Below are the code and all the weights of a small trained network. Each question names an input and a class and asks about switching units off, where a switched-off unit gives its printed mean instead of its output.

import numpy as np


def w(rows, s, z=0):
    codes = np.array(rows[::2]) - 128.0
    scale = np.full(codes.shape[1], s)
    scale[-1] = z or s
    return codes * scale


def f(y):
    return y / 2 * (1 + np.tanh(0.7978845608 * (y + 0.044715 * y**3)))


def log_softmax(a):
    a = a - a.max(-1, keepdims=True)
    return a - np.log(np.exp(a).sum(-1, keepdims=True))


def net(x, mask):
    res = np.array(x, float).reshape(1, 4) / 4 @ E
    y = f(res @ A[0][:, :-1].T + A[0][:, -1])
    res = res + np.where(mask, y, B[0][:, -1]) @ B[0][:, :-1]
    return log_softmax(res[-1] @ U[:, :-1].T + U[:, -1])


A, B = {}, {}
E = w([
[185,224,204],'x0',
[207,191,38],'x1',
[8,180,110],'x2',
[128,129,128],'x3',
],0.016)
A[0] = w([
[125,97,223,196],'N1',
[72,112,160,174],'N2',
[187,121,124,61],'N3',
[92,9,111,252],'N4',
[85,121,167,111],'N5',
[94,138,210,114],'N6',
[92,50,180,217],'N7',
[114,85,57,241],'N8',
],0.016,0.0036)
B[0] = w([
[159,89,220,209],'N1',
[115,162,157,200],'N2',
[155,125,113,179],'N3',
[148,246,71,255],'N4',
[61,82,185,181],'N5',
[135,81,155,197],'N6',
[106,209,177,227],'N7',
[62,72,45,215],'N8',
],0.014,0.019)
U = w([
[133,200,115,254],'0',
[34,156,118,48],'1',
[165,50,186,47],'2',
[49,12,166,141],'3',
[168,42,9,99],'4',
[25,31,51,102],'5',
[225,138,101,81],'6',
],0.012,0.0091)

Each question gives the input, the list of numbers given to net, and the class t.
The units are the neurons (one row each of A and B). Each row of codes is followed by its name. A weight is (code - 128) times the scale printed after its matrix; where a second scale follows, it is the last column's (A, B and U).
mask holds one flag per neuron, in row order. A switched-off neuron (its flag False) gives its mean, the last column of its row in B, instead of its output. The means were averaged over made-up inputs and are rounded, as every weight is.
A unit's drop is (log p(t) with every unit on - log p(t) with that unit switched off) / (log p(t) with every unit on - log p(t) with every unit switched off).
The circuit of an input: a set's keep is (log p(t) with only the set's units on - log p(t) with every unit switched off) / (log p(t) with every unit on - log p(t) with every unit switched off). Starting from all 8 units, units are removed one at a time, each time the one whose removal leaves the highest keep (on an exact tie, the one counted first), for as long as the keep stays at least 0.8.
units of the circuit, in order: the units of the circuit, biggest drop first
most important unit: the unit with the biggest drop
top k neurons: the k neurons with the biggest drops, biggest first
drop of u: that unit's drop, to one decimal
input [7,-7,2,6], class 3: top 2 neurons	[N5 N4]
input [4,1,-1,-1], class 6: most important unit	N7
input [2,4,-1,5], class 6: top 2 neurons	[N8 N7]
input [7,-8,-4,-3], class 2: top 2 neurons	[N1 N8]
input [-7,-2,1,7], class 1: units of the circuit, in order	[N8 N4]
input [1,-5,7,-3], class 3: top 3 neurons	[N6 N5 N4]
input [2,-2,-2,-4], class 2: units of the circuit, in order	[N4 N8]
input [5,-3,0,0], class 2: top 2 neurons	[N8 N1]
input [-2,2,7,0], class 5: top 2 neurons	[N7 N4]
input [-7,-8,5,2], class 1: units of the circuit, in order	[N5 N4]
input [-7,-2,4,-6], class 1: top 3 neurons	[N8 N4 N5]
input [0,6,-5,6], class 4: units of the circuit, in order	[N7 N4]
input [-5,1,8,-6], class 5: top 2 neurons	[N8 N7]
input [-4,2,-2,6], class 4: units of the circuit, in order	[N7]
input [6,0,4,-1], class 3: top 3 neurons	[N4 N7 N6]
input [7,-1,-6,6], class 2: top 2 neurons	[N4 N1]
input [2,6,-2,-3], class 6: top 3 neurons	[N8 N7 N4]
input [2,0,-7,5], class 2: top 3 neurons	[N4 N1 N7]
input [4,-4,-2,0], class 2: top 2 neurons	[N8 N1]
input [-5,6,5,-2], class 5: most important unit	N8
input [6,-7,1,2], class 3: top 2 neurons	[N5 N4]
input [-7,0,-7,-3], class 0: drop of N7	0.6
input [-8,-8,-7,0], class 0: drop of N4	0.7
input [7,0,-4,2], class 2: drop of N2	0.0
input [-5,-5,-2,4], class 0: drop of N4	0.9
